Below is a small trained network, with its code and all its weights. Each question gives an input and a target symbol and asks what happens when units are switched off, that is, made to give their printed mean instead of their output.

import numpy as np


def w(rows, s, z=0):
    codes = np.array(rows[::2]) - 128.0
    scale = np.full(codes.shape[1], s)
    scale[-1] = z or s
    return codes * scale


def norm(h):
    return h / np.sqrt((h * h).mean(-1, keepdims=True) + 1e-5)


def f(y):
    return y / 2 * (1 + np.tanh(0.7978845608 * (y + 0.044715 * y**3)))


def softmax(a):
    e = np.exp(a - a.max(-1, keepdims=True))
    return e / e.sum(-1, keepdims=True)


def log_softmax(a):
    a = a - a.max(-1, keepdims=True)
    return a - np.log(np.exp(a).sum(-1, keepdims=True))


def net(x, mask):
    ids = ['βζξστω'.index(c) for c in x.split()]
    T = len(ids)
    res = E[ids] + P[:T]
    q, k, v = (norm(res) @ M[0].T for M in (Q, K, V))
    z = softmax(np.where(np.tri(T) > 0, q @ k.T / 2**0.5, -1e9)) @ v
    res = res + np.where(mask[0], z, O[0][:, -1]) @ O[0][:, :-1]
    y = f(norm(res) @ A[0][:, :-1].T + A[0][:, -1])
    res = res + np.where(mask[1:25], y, B[0][:, -1]) @ B[0][:, :-1]
    return log_softmax(norm(res)[-1] @ U[:, :-1].T + U[:, -1])


Q, K, V, O, A, B = {}, {}, {}, {}, {}, {}
E = w([
[145,21,106,158,155,86,93,94,156],'β',
[19,101,139,230,106,166,151,175,157],'ζ',
[161,129,94,164,41,214,89,129,94],'ξ',
[138,18,91,147,42,78,118,187,91],'σ',
[174,210,215,142,130,26,138,118,73],'τ',
[143,69,161,127,212,119,255,189,151],'ω',
],0.013)
P = w([
[98,210,111,89,110,168,172,146,122],'0',
[140,70,196,64,100,183,159,84,137],'1',
[139,109,120,116,189,141,70,147,51],'2',
[118,91,123,151,129,134,169,27,83],'3',
[175,112,120,147,168,132,80,162,77],'4',
[69,90,99,121,108,104,165,20,114],'5',
[206,106,140,178,137,150,100,151,126],'6',
[2,150,70,83,119,74,165,48,111],'7',
[202,155,147,180,96,136,100,173,206],'8',
[33,160,70,94,78,65,163,61,132],'9',
],0.013)
Q[0] = w([
[159,118,140,176,78,119,186,86,159],'h0',
[246,92,219,195,160,183,60,238,134],'h0',
],0.011)
K[0] = w([
[81,153,55,102,199,88,43,174,138],'h0',
[2,108,100,37,125,117,182,9,32],'h0',
],0.0097)
V[0] = w([
[145,73,93,91,194,33,217,189,162],'h0',
[162,128,254,132,243,94,234,114,146],'h0',
],0.0073)
O[0] = w([
[168,79,68,105,142,25,254,209,103,222],'h0',
[203,94,103,227,102,161,247,76,202,9],'h0',
],0.0098,0.0015)
A[0] = w([
[119,74,132,136,102,143,101,158,109,90],'n0',
[194,81,182,112,90,119,150,129,135,140],'n1',
[103,182,128,82,162,111,12,156,89,2],'n2',
[117,121,124,83,90,95,117,230,89,151],'n3',
[90,156,176,3,182,214,156,167,111,56],'n4',
[199,165,140,164,114,150,164,70,157,93],'n5',
[176,160,148,200,194,178,135,111,155,56],'n6',
[168,252,186,100,147,103,181,94,82,173],'n7',
[160,205,91,124,48,128,103,123,95,127],'n8',
[93,105,197,137,54,114,63,74,65,153],'n9',
[201,137,106,185,33,114,217,80,237,28],'n10',
[217,170,82,56,107,150,188,86,68,85],'n11',
[114,81,86,184,97,225,138,123,112,95],'n12',
[122,105,100,204,106,116,69,148,208,103],'n13',
[158,124,234,137,144,90,119,126,90,92],'n14',
[141,91,186,152,165,227,130,99,95,157],'n15',
[121,203,203,77,170,130,112,155,119,32],'n16',
[224,95,118,46,162,127,115,89,110,165],'n17',
[109,34,62,125,126,106,87,141,137,159],'n18',
[77,179,135,123,37,211,178,213,113,89],'n19',
[127,155,108,134,98,131,196,175,130,95],'n20',
[161,128,115,72,131,187,254,154,141,77],'n21',
[72,140,154,89,184,133,197,163,118,49],'n22',
[125,50,1,143,78,120,236,159,209,168],'n23',
],0.009,0.005)
B[0] = w([
[77,126,100,188,165,115,91,155,100,143],'n0',
[119,186,169,102,127,98,122,125,121,156],'n1',
[76,142,50,27,114,167,160,148,123,176],'n2',
[87,165,179,175,142,142,112,87,102,178],'n3',
[196,1,115,115,169,117,138,149,171,147],'n4',
[148,196,140,99,150,144,125,177,128,148],'n5',
[129,126,123,132,82,154,175,77,140,134],'n6',
[126,138,167,133,134,174,151,115,178,150],'n7',
[135,140,95,234,180,134,118,137,108,143],'n8',
[120,140,82,210,136,115,135,169,148,196],'n9',
[31,114,95,81,66,146,174,110,38,189],'n10',
[183,121,50,42,130,139,46,51,123,143],'n11',
[116,144,175,127,144,101,137,120,131,156],'n12',
[103,105,140,161,92,139,193,77,91,146],'n13',
[74,139,106,149,114,133,176,156,130,141],'n14',
[167,151,98,131,150,91,109,105,164,155],'n15',
[68,128,76,125,68,137,172,113,141,142],'n16',
[105,194,117,86,189,119,132,117,136,156],'n17',
[70,149,199,172,170,148,156,99,127,189],'n18',
[178,149,173,180,162,55,112,126,158,147],'n19',
[175,80,120,125,125,125,37,133,118,146],'n20',
[103,27,92,146,109,195,86,150,128,160],'n21',
[143,118,172,213,141,135,124,94,106,136],'n22',
[227,243,131,165,95,54,86,111,134,248],'n23',
],0.0084,0.012)
U = w([
[136,168,160,117,174,64,76,100,139,117],'β',
[88,113,144,196,135,161,115,114,156,115],'ζ',
[125,129,134,107,118,180,66,97,94,253],'ξ',
[85,109,146,125,148,78,122,149,1,19],'σ',
[109,155,163,117,109,172,156,87,81,89],'τ',
[128,72,85,115,138,95,148,165,89,181],'ω',
],0.0086,0.0023)

Each question gives the input, a string of symbols that net reads in full, and the target symbol t.
The units are the heads (2 rows each of Q, K, V and O) and the neurons (one row each of A and B). Each row of codes is followed by its name. A weight is (code - 128) times the scale printed after its matrix; where a second scale follows, it is the last column's (O, A, B and U).
mask holds one flag per unit, heads first, then neurons. A switched-off unit (its flag False) gives its mean, the last column of its rows in O or B, instead of its output. The means were averaged over made-up inputs and are rounded, as every weight is.
A unit's drop is (log p(t) with every unit on - log p(t) with that unit switched off) / (log p(t) with every unit on - log p(t) with every unit switched off).
The circuit of an input: a set's keep is (log p(t) with only the set's units on - log p(t) with every unit switched off) / (log p(t) with every unit on - log p(t) with every unit switched off). Starting from the 12 units with the biggest drops (on a tie, the unit counted first), units are removed one at a time, each time the one whose removal leaves the highest keep (on an exact tie, the one counted first), for as long as the keep stays at least 0.8.
units of the circuit, in order: the units of the circuit, biggest drop first
most important unit: the unit with the biggest drop
top k neurons: the k neurons with the biggest drops, biggest first
drop when u is switched off: that unit's drop, to one decimal
input ζ ξ β τ β, target τ: units of the circuit, in order : (h0, n10, n9)
input τ τ β ζ ξ ω ξ β β ζ, target β: most important unit : n23
input τ ξ β β σ β ξ β β ξ, target β: top 2 neurons : (n19, n23)
input ξ σ ξ τ β β σ, target β: units of the circuit, in order : (n10, n1)
input ξ β ω σ ζ ξ, target ζ: units of the circuit, in order : (h0, n23, n9, n10)
input ξ ζ β ξ, target β: top 2 neurons : (n10, n12)
input β ω β ω β σ ξ β ζ τ, target ζ: top 2 neurons : (n7, n9)
input ξ τ σ, target τ: units of the circuit, in order : (h0, n10)
input ζ σ β β β τ ω β β σ, target β: units of the circuit, in order : (n23, n10)
input ξ ω ω, target ω: top 3 neurons : (n21, n10, n3)
input ζ ξ τ ω ξ β ω σ ω, target σ: top 2 neurons : (n3, n23)
input σ ζ ω τ ω, target τ: top 2 neurons : (n10, n6)
input ζ ξ ξ ξ τ ζ ζ σ, target ζ: top 2 neurons : (n9, n10)
input β τ ξ ω β ξ β, target ξ: top neuron : (n2)
input β ω τ τ ω ζ ζ ω, target ζ: top 2 neurons : (n22, n10)
input τ ζ ζ ξ, target ζ: drop when n9 is switched off : 0.5
input ζ β ζ, target β: drop when n13 is switched off : -0.1
input ζ σ τ τ ξ τ ω ξ, target ω: drop when n1 is switched off : 0.0
input σ ζ ω ω, target ω: drop when h0 is switched off : 0.9
input ζ ω ζ β ξ σ σ σ β, target σ: top neuron : (n23)
